In the rows, 128 means zero.
Here are made-up elements, facts about them, and rows of numbers that follow some of those facts. Name the element behind each unnamed row.

Some facts about the elements:
tedin: uses; sumam: belongs to class; flokalal: sits directly inside; saskor: is of sort
bagrim: tedin platostan; sumam 710; flokalal bugra; saskor 820
baken: sumam 860; flokalal bugra; saskor 820
bakle: tedin rebra; sumam 710; flokalal tubom; saskor 820
bener: sumam 710; flokalal brustel; saskor 452
bistikin: tedin zeple; sumam 710; flokalal klugas; saskor 452
bogrisuk: tedin gakletu, lonom, stalik; sumam 712; flokalal gruro; saskor 820
brakes: tedin trufak; sumam 462; flokalal brofuvil; saskor 820
bremi: sumam 462; flokalal visi; saskor 820
bripli: sumam 462
britrir: tedin flimer; sumam 541; flokalal flamis; saskor 820
brodris: sumam 804
brodro: tedin zutik; sumam 462; flokalal getus; saskor 820
brofuvil: sumam 710
brulur: sumam 804; flokalal fladres; saskor 718
brustel: sumam 710
buga: sumam 541; flokalal gepok; saskor 867
bugra: sumam 860
buzek: sumam 712; flokalal trobriba; saskor 867
dagibrer: tedin ribre; sumam 860; flokalal neplel; saskor 820
dakin: sumam 710; flokalal fladres; saskor 820
dasol: sumam 710
deduk: sumam 710; flokalal plovim; saskor 867
diplas: tedin dakin, zisim, skuplu; sumam 541; flokalal fladres; saskor 820
dobis: tedin skagoskel; sumam 710; flokalal grekam; saskor 718
dobiska: sumam 710; flokalal trobriba; saskor 452
dodir: tedin vizal; sumam 712; flokalal riflek; saskor 452
doros: tedin bistikin, zeple; sumam 541; flokalal klugas; saskor 452
dradren: tedin skeski; sumam 712; flokalal neplel; saskor 718
drastur: tedin luvi; sumam 710; flokalal stefu; saskor 718
drato: tedin skuplu; sumam 712; flokalal fladres; saskor 718
drisim: tedin kiter, rosebal; sumam 541; flokalal getus; saskor 867
dristol: tedin vakanu; sumam 712; flokalal riflek; saskor 820
drovabre: sumam 462
drudreskun: sumam 63; flokalal miplon; saskor 718
drufa: tedin skime; sumam 860; flokalal klapliklol; saskor 820
drufames: tedin trufak, plugaska, brakes; sumam 860; flokalal brofuvil; saskor 867
dufle: tedin sustak; sumam 541; flokalal nemu; saskor 718
famir: tedin fliplin; sumam 462; flokalal liska; saskor 820
fasku: sumam 712
fege: tedin kledrik, trigrul; sumam 712; flokalal plimi; saskor 718
fekol: tedin nastil, platostan; sumam 804; flokalal bugra; saskor 820
fezis: sumam 860; flokalal fladres; saskor 820
fida: sumam 462; flokalal brodris; saskor 452
firin: sumam 712; flokalal tipam; saskor 718
flabe: sumam 860; flokalal lovul; saskor 820
fladres: sumam 710
flamis: sumam 541
flaska: tedin zeple, nemam; sumam 63; flokalal klugas; saskor 452
flebran: sumam 804; flokalal nubogras; saskor 820
fliflas: sumam 63
flimer: sumam 710; flokalal flamis; saskor 820
fliplem: tedin fege; sumam 710; flokalal plimi; saskor 452
fliplin: sumam 710; flokalal liska; saskor 867
fludroflir: sumam 462; flokalal bugra; saskor 867
fopak: tedin zeple, gagrok; sumam 63; flokalal klugas; saskor 820
fopok: sumam 462; flokalal nubogras; saskor 867
fumun: tedin dodir, vakanu; sumam 541; flokalal riflek; saskor 867
gagrok: sumam 710; flokalal klugas; saskor 76
gakletu: sumam 860; flokalal gruro; saskor 718
gazor: sumam 462; flokalal kuru; saskor 452
gedrel: tedin buga, zastil; sumam 710; flokalal gepok; saskor 452
gepok: sumam 63
getus: sumam 710
gevir: tedin stalik; sumam 462; flokalal gruro; saskor 718
gobril: tedin dobiska; sumam 710; flokalal trobriba; saskor 820
goflar: tedin tridras; sumam 462; flokalal vokul; saskor 718
grekam: sumam 712
gremakin: tedin tatrutro, fliplin; sumam 710; flokalal liska; saskor 820
gresis: tedin gakletu; sumam 712; flokalal gruro; saskor 867
grigrik: sumam 541; flokalal bripli; saskor 820
griplon: sumam 541; flokalal drovabre; saskor 820
grobu: tedin flimer; sumam 710; flokalal flamis; saskor 867
grudil: sumam 712; flokalal kuru; saskor 452
gruro: sumam 710
guga: sumam 462; flokalal kluklover; saskor 867
katamor: sumam 462; flokalal bugra; saskor 867
kefe: tedin napum; sumam 462; flokalal nemu; saskor 820
kiter: sumam 860; flokalal getus; saskor 867
klabek: tedin truta; sumam 462; flokalal viplos; saskor 820
klapliklol: sumam 710
klebregun: sumam 462; flokalal fasku; saskor 452
kledopak: tedin fege, trigrul; sumam 712; flokalal plimi; saskor 820
kledrik: tedin fliplem, kledopak; sumam 462; flokalal plimi; saskor 820
klegrok: tedin brulur; sumam 462; flokalal fladres; saskor 820
kliduple: sumam 541; flokalal kluklover; saskor 820
klobo: sumam 462; flokalal tristal; saskor 452
kloleske: sumam 860; flokalal tubom; saskor 76
klonir: tedin gazor; sumam 860; flokalal kuru; saskor 452
klugas: sumam 804
kluklover: sumam 63
kogon: sumam 63
kuru: sumam 541
ledre: sumam 710; flokalal plovim; saskor 718
liplel: sumam 804; flokalal grekam; saskor 867
liska: sumam 710
liskeken: tedin flaska, nemam; sumam 804; flokalal klugas; saskor 820
lonom: sumam 541; flokalal gruro; saskor 718
loso: sumam 541; flokalal bripli; saskor 718
lovul: sumam 710
lupli: tedin truflek; sumam 712; flokalal nubogras; saskor 867
lurinen: tedin vafipo, togrim; sumam 710; flokalal drovabre; saskor 867
luvi: sumam 710; flokalal stefu; saskor 820
mekam: sumam 541; flokalal nateva; saskor 718
mekor: tedin semusel; sumam 63; flokalal fladres; saskor 452
milol: sumam 63
miplon: sumam 63
mitrir: tedin gobril; sumam 712; flokalal trobriba; saskor 867
mogir: tedin griplon, lurinen; sumam 710; flokalal drovabre; saskor 820
nabrol: tedin klobo; sumam 541; flokalal tristal; saskor 820
nabrutrar: tedin bremi; sumam 63; flokalal visi; saskor 76
napum: tedin dufle, sustak; sumam 710; flokalal nemu; saskor 452
nastil: tedin platostan; sumam 462; flokalal bugra; saskor 76
nateva: sumam 804
nefluvu: sumam 860; flokalal kluklover; saskor 820
nemam: sumam 860; flokalal klugas; saskor 820
nemu: sumam 804
neplel: sumam 860
nesku: tedin sturivus; sumam 712; flokalal tipam; saskor 867
nibem: sumam 541; flokalal dasol; saskor 718
nogul: tedin varem; sumam 712; flokalal getus; saskor 820
noplum: tedin tepul; sumam 541; flokalal miplon; saskor 718
nubogras: sumam 541
nurek: sumam 712; flokalal tigun; saskor 452
nuzu: tedin klonir; sumam 710; flokalal kuru; saskor 452
pabrul: sumam 541; flokalal stefu; saskor 820
patol: sumam 710; flokalal klugas; saskor 452
platostan: tedin bagrim, katamor; sumam 712; flokalal bugra; saskor 820
plimi: sumam 804
plistusun: sumam 541; flokalal tubom; saskor 76
plovim: sumam 712
plugaska: tedin trufak; sumam 541; flokalal brofuvil; saskor 820
pomek: tedin trosku; sumam 462; flokalal neplel; saskor 820
rebra: sumam 462; flokalal tubom; saskor 452
reflaflen: sumam 63; flokalal fliflas; saskor 820
ribre: tedin dradren; sumam 541; flokalal neplel; saskor 820
riflek: sumam 541
riposkal: tedin ledre; sumam 804; flokalal plovim; saskor 820
rosebal: tedin zutik; sumam 541; flokalal getus; saskor 718
sedre: sumam 63; flokalal neplel; saskor 452
semusel: tedin sotem; sumam 462; flokalal fladres; saskor 76
sikli: sumam 710; flokalal drovabre; saskor 820
sipak: sumam 541; flokalal gepok; saskor 820
skagoskel: tedin dobis; sumam 541; flokalal grekam; saskor 867
skeflin: sumam 860; flokalal bugra; saskor 867
skeski: tedin pomek; sumam 710; flokalal neplel; saskor 820
skime: tedin drufa; sumam 712; flokalal klapliklol; saskor 820
skudi: tedin gobril; sumam 541; flokalal trobriba; saskor 76
skufur: sumam 712; flokalal riflek; saskor 718
skugul: sumam 462; flokalal nubogras; saskor 867
skuplu: sumam 712; flokalal fladres; saskor 76
sotem: tedin brulur, fezis; sumam 462; flokalal fladres; saskor 820
stafli: sumam 462; flokalal getus; saskor 718
stagril: sumam 712; flokalal tubom; saskor 452
stalik: tedin lonom; sumam 710; flokalal gruro; saskor 718
stebris: tedin nesku; sumam 462; flokalal tipam; saskor 867
stefu: sumam 462
stina: sumam 710; flokalal drovabre; saskor 820
sturivus: tedin nesku, trobor; sumam 710; flokalal tipam; saskor 452
sustak: sumam 710; flokalal nemu; saskor 820
tatrutro: sumam 462; flokalal liska; saskor 718
tavamem: sumam 63; flokalal nemu; saskor 452
tepul: sumam 462; flokalal miplon; saskor 718
tigun: sumam 710
tipam: sumam 541
togrim: sumam 541; flokalal drovabre; saskor 820
tragrun: tedin gazor; sumam 63; flokalal kuru; saskor 820
treplam: sumam 710; flokalal zifluklen; saskor 820
tridras: sumam 541; flokalal vokul; saskor 820
trigrul: tedin fege, kledopak; sumam 860; flokalal plimi; saskor 820
tristal: sumam 541
trobor: tedin nesku, sturivus; sumam 710; flokalal tipam; saskor 718
trobriba: sumam 63
trosku: tedin pomek; sumam 710; flokalal neplel; saskor 867
trufak: sumam 462; flokalal brofuvil; saskor 820
truflek: tedin flebran; sumam 710; flokalal nubogras; saskor 76
truta: tedin klabek; sumam 63; flokalal viplos; saskor 452
tubom: sumam 63
vafipo: tedin stina; sumam 710; flokalal drovabre; saskor 452
vakanu: sumam 541; flokalal riflek; saskor 452
varem: tedin nogul, zutik, rosebal; sumam 462; flokalal getus; saskor 718
viplos: sumam 860
visi: sumam 804
vizal: sumam 860; flokalal riflek; saskor 452
vokul: sumam 462
vunar: sumam 710; flokalal fladres; saskor 718
vuris: tedin tatrutro; sumam 541; flokalal liska; saskor 718
vusta: sumam 541; flokalal fasku; saskor 820
zastil: tedin gedrel; sumam 462; flokalal gepok; saskor 867
zeple: tedin doros; sumam 63; flokalal klugas; saskor 76
zifluklen: sumam 712
zifu: sumam 63; flokalal nemu; saskor 718
zisim: sumam 712; flokalal fladres; saskor 820
zistes: tedin nibem; sumam 860; flokalal dasol; saskor 820
zole: sumam 63; flokalal milol; saskor 820
zutik: tedin brodro; sumam 541; flokalal getus; saskor 718

Known rows:
[118 133 147 128 138 137 115 123 146 118 102 118 137 122 117  92 135 139
 142 170 140  91 142 146 109 118]: tatrutro
[125 164 120 131 110 104  96 144 119 106 117 129 120 132 137 143 108 127
 103 188 130  73 148 135 140 157]: katamor
[181 138 140 114 178 154 170 151  73  96 141 105 147 146 110 147 109 125
 101 147 140 154 151 147 149 106]: vokul
[115 107 147 123 125 146 129 151 138 127 132 154 171 107 150 104 147 141
 126 139 120 127 107 128 123  85]: gevir
[ 96 153  63 111 138 142  98 114 113 137 135 115 128  92 176 153 133 135
 186 115  93 102 124 114 104 136]: sotem
[122 115 113 142 117 120  82 124 132 144 126 132 120 105 120 146 137 119
 134 130 140 117 122 120 127 132]: pabrul
[102 116 120 155  96 143  72 144 153 131 139 112 117 126 132 113 125 137
 154  93 164 129 126  81 139 140]: truta
[113 149 122 123 116 110  51  85 187 112 143 153 102 112  99 141 118 157
 156  67 189 153 121 121 118 121]: flaska
[123 145 123 117 111 108  75 100 190 104 161 172 121 112 125 156 121 153
 136  66 168 168 103 112 123  98]: fopak
[169 135 147 103 170 149 216 143  88 106 130 112 135 172 121 129 102 131
  90 124 126 169 145 135 152 133]: liska
[121 142 127 124  89 113 153 145 150 110 128 137 111 147 164 131 110 133
  89 141 113 120 122  93 150 153]: trosku
[119 119 111 137 101 127  52 137 125 129 116 124 120 103 101 119 150 130
 151 104 139 109 112 123 138 133]: dodir
[101 168  48 107 137 157  62 130 142 112 114  82 119 102 154 136 115 144
 193 136 118  85 138  82 122 155]: zisim
[159 152 113 125 109 111 108 152 150 100 128 133 120 116 129 153 138 117
 112 158 102 107 123 132 137 128]: buzek
[163 135 149 118 174 144 208 129  77 117 157 110 141 173 130 132  92 126
  98 142 137 174 157 137 146 120]: nateva
[ 98 119 128 151 111 107 115 103 128 164 143 136 120 132 143 132 116 123
 137 120 137 130 131 119 118 142]: flabe
[123 137 134 150 113  94 152 127 139 149 150 142 123 141 166 144 117 109
 103 169 108 120 134 122 129 146]: skeflin

Name these rows:
No name comes twice in this set of rows, the named rows included.
[103 136  72  83 143 182 126 161 145 106 131 115 176  90 193 108 139 156
 170 133  95 115 102  74 120  88]	drato
[130 130 133 115 143 143 106 152 160 121 104 143 160 109 111  92 149 138
 144 152 117 104 114 143 126 107]	fege
[117 118 152 133 129 139 124 145 141 129 112 133 155 118 131  94 143 135
 135 163 126 104 124 139 117 103]	stafli
[112 129 111 126  98 121  56 155 102 119 111 137 135 109 113 126 135 132
 123 124 131  88 116 129 151 143]	platostan
[131 161 128 128 112 102 159 121 165 121 111 128  91 154 136 138 118 120
 112 153 104 112 144 132 128 171]	fliplin
[110 132 108 163 114 143  42 141 175 133 128  92 114 126 108 106 117 134
 176 127 183 112 141  78 138 153]	klobo
[ 89 143  85  95 158 160 128 118 124 127 122 116 158  98 180 123 132 147
 183 139  96  92 121 123  86 108]	semusel
[ 93 126  51 111 129 159  94 136 129 141 151 119 148  83 200 159 127 137
 166 109 115 125 109  59 124 123]	diplas
[146 146 127 145 111 107 122 152 141 120 137 137 126 124 141 149 134 111
 110 167 106 103 134 132 133 132]	fludroflir
[125 124 127 155 117 116  86 134 133 155 127 138 126 113 114 135 148 112
 149 122 117 108 123 146 124 139]	brodro
[ 99 141  62 108 131 146 106 126 106 143 150 133 143  86 190 161 141 135
 175  94  75 117 108 112 109 117]	klegrok

Now the same elements, written a new way:
Some elements and their rows:
[127 111 135 119 137 139 120 134 129 128 135 129 131 130 136 129 124 116
 133 124 125 125 130 113 116  96 135 123 144]: trosku
[117 110 127 121 123 139 139 123 137 128 123 124 124 128 128 129 136 126
 133 122 120 122 135 120 116 112 135 138 131]: trobor
[134 122 127 113 151 123 132 132 120 131 138 127 141 133 125 138 126 113
 141 115 124 130 125 120 123 109 146 114 136]: skugul
[154 115 135 130 143 140 152 123 102 136  89  93 208  73 153  72 120 126
  84 127  80 166 162 162 164 123 109 106  99]: brulur
[128 118 124 121 115 115 141 132 130 128 126 120 145 152 110 122 145 106
 148 116 125 127 125  97 116 110 139 131 147]: dagibrer
[106 124 114 119 107 111 133 137 106 136 111 145  77 147 143 140 114 138
 138 137 176 147  88 175 165 178  92 135 106]: neplel
[152 119 135  97 131 121 118 135 128 135 136 109 132 122 126 163 125 114
 130  81 163 134 128  97 121  91 117 111 125]: kiter
[130 137 129 125 135 110 141 134 129 126 132 122 145 139 108 124 139 113
 147 121 115 124 128 104 121 115 145 128 145]: kledrik
[137 133 127 120 148 123 144 135 132 123 145 111 137 132 113 136 128 134
 134 117 121 140 144 114 124 120 125 105 144]: rebra
[112 128 111 120 145 130 155 125 117 115 127 130 104 135 106 141 141 110
 155 138 107 134 127 110 121 111 148 137 134]: gevir
[135 130 135 136 122 126 124 135 143 127 126 122 141 132 121 116 134 120
 129 124 123 124 135 105 114 111 131 128 147]: treplam
[106 142 127 126 110 126 116 133 110 124 121 149  73 122 159 130 108 159
 117 152 157 116  93 180 162 177 103 151 101]: riflek
[147 100 140 125 150 118 149 123  87 139 102 107 224  98 143  69 135  98
 104 123  88 168 156 152 155 127 128 110  89]: semusel
[112 143 120 118 111 119 127 137 104 125 119 146  75 129 154 134 110 154
 124 147 158 124  88 182 165 178 105 144 101]: nemu
[175 139 108 171 126 167 114  92 186 132 142 144 149 159 111 142 141 148
 111 134 105 108 158 175  62 165 201 102 124]: doros
[149 110 121 147 136 147 138 116 103 115  87 113 163  85 127  88 145  91
  94 136  96 173 166 128 139 118 121 132  73]: vunar
[116 123 129 116 124 144 136 119 131 121 131 124 125 118 133 126 136 136
 126 129 105 103 133 120 117 114 146 148 128]: vuris

Which element is each row?
No name comes twice in this set of rows, the named rows included.
[133 124 120 155 115 125 123 125  74 118  75 144 114  93 151  87 126 106
  89 163 143 182 126 188 180 184  88 148  36]	fladres
[145 140 144  97 121 134 116 123 141 123 138 100 117  88 134 163 131 149
 107  82 148  99 140  98 119  98 119 144 107]	rosebal
[119 120 119 112 136 123 151 122 126 128 127 121 131 133 117 136 140 122
 143 116 117 125 129 124 124 124 146 134 123]	goflar
[108 115 125 134 146 140 117 120 117 122 141 149 118 134 118 137 133  99
 147 147 114 127 128  97 114 100 145 136 137]	gresis
[152 167 136 156  95 123 126  97 122 159 108 171  88 143 140 167 116 162
 134 177 148 133 117 252 106 197 144 127 104]	klugas
[122 119 126 105 151 124 138 138 120 124 144 120 133 135 124 135 127 119
 144 112 122 126 124 105 130 105 138 118 142]	nastil
[104 138 117 117 123 104 135 137 105 132 118 146  79 137 142 141 112 145
 137 138 167 136  88 179 170 182 103 138 100]	drovabre
[141 132 137 124 145 146 111 133 129 124 141 126 131 112 144 131 112 133
 116 129 117 118 132 122 122  99 134 115 144]	buga
[145 138 135 139 132 130 121 140 148 130 126 116 137 123 123 122 122 128
 123 123 127 135 140 106 121 104 117 112 160]	flimer
[155 120 129 158 162 144 117 118  99 123 106 119 175  77 126  99 126  89
  92 143 101 186 170 119 149 110 108 106  88]	skuplu

The same elements again, as new rows of numbers:
Known rows:
[209  85 159 100 129  97 143 162 115 131 130 140 131]: lupli
[196  86 157  94 116  93 148 184 128 126 124 139 126]: liplel
[194 101 141 101 141  95 143 157  91 107 136 149 110]: bagrim
[194  95 144  97 141  99 145 155  93 105 135 151 110]: platostan
[186 105 145  86 165 121 139 154 112 117 122 118  96]: diplas
[189  93 145 107 119  93 145 173 115 111 125 138 102]: bener
[193  84 133  74 135  76 143 128 130 105 140 149 104]: fopak
[194 102 137  79 163 113 136 158 109 114 119 116  98]: sotem
[183 103 155  97 143 102 146 146  99 111 131 145 105]: britrir
[214  79 133  78 149 117 136 160 117 117 118 116  98]: mekor
[200  91 145 105 130  93 141 158  97 120 133 140 107]: vafipo
[194  96 144  97 141  99 146 155  92 104 134 151 109]: nogul
[190  99 148  90 141  94 144 150  96 107 129 144 107]: brakes
[180  84  99 104 115 106 190 137 110  99  68 153  98]: kogon
[181  84  99 104 115 106 190 137 109  99  67 154  98]: milol
[185 104 140  94 147  93 130 156 103 111 129 156 123]: drastur
[171 105 156 101 132 101 150 163 113 100 125 145 100]: vusta

Rows to name:
No name comes twice in this set of rows, the named rows included.
[174 105 140  97 136  94 134 174 118 101 123 156 119]	ledre
[183 102 156  98 143 102 146 147  95 110 133 147 105]	ribre
[179  92 162 108 123 101 150 166 114 111 124 138  99]	vakanu
[205  86 166  96 131  92 144 160 111 132 126 135 131]	zastil
[208  90 155 103 129  92 140 165 115 134 130 136 132]	grobu
[182  96 152  89 152  94 136 157  93 106 127 155 125]	varem
[200  71 136  81 128  74 143 131 131 116 140 142 103]	flaska
[173  98 103 123 116 104 188 147  95 106  73 153 100]	getus
[186 103 140  94 118  71 153 152 149 115 141 136 104]	gagrok
[181  92 138  99 114  72 141 151 144 119 135 137  97]	patol
[198  89 174 105 133 101 147 161 107 133 129 138 130]	drisim

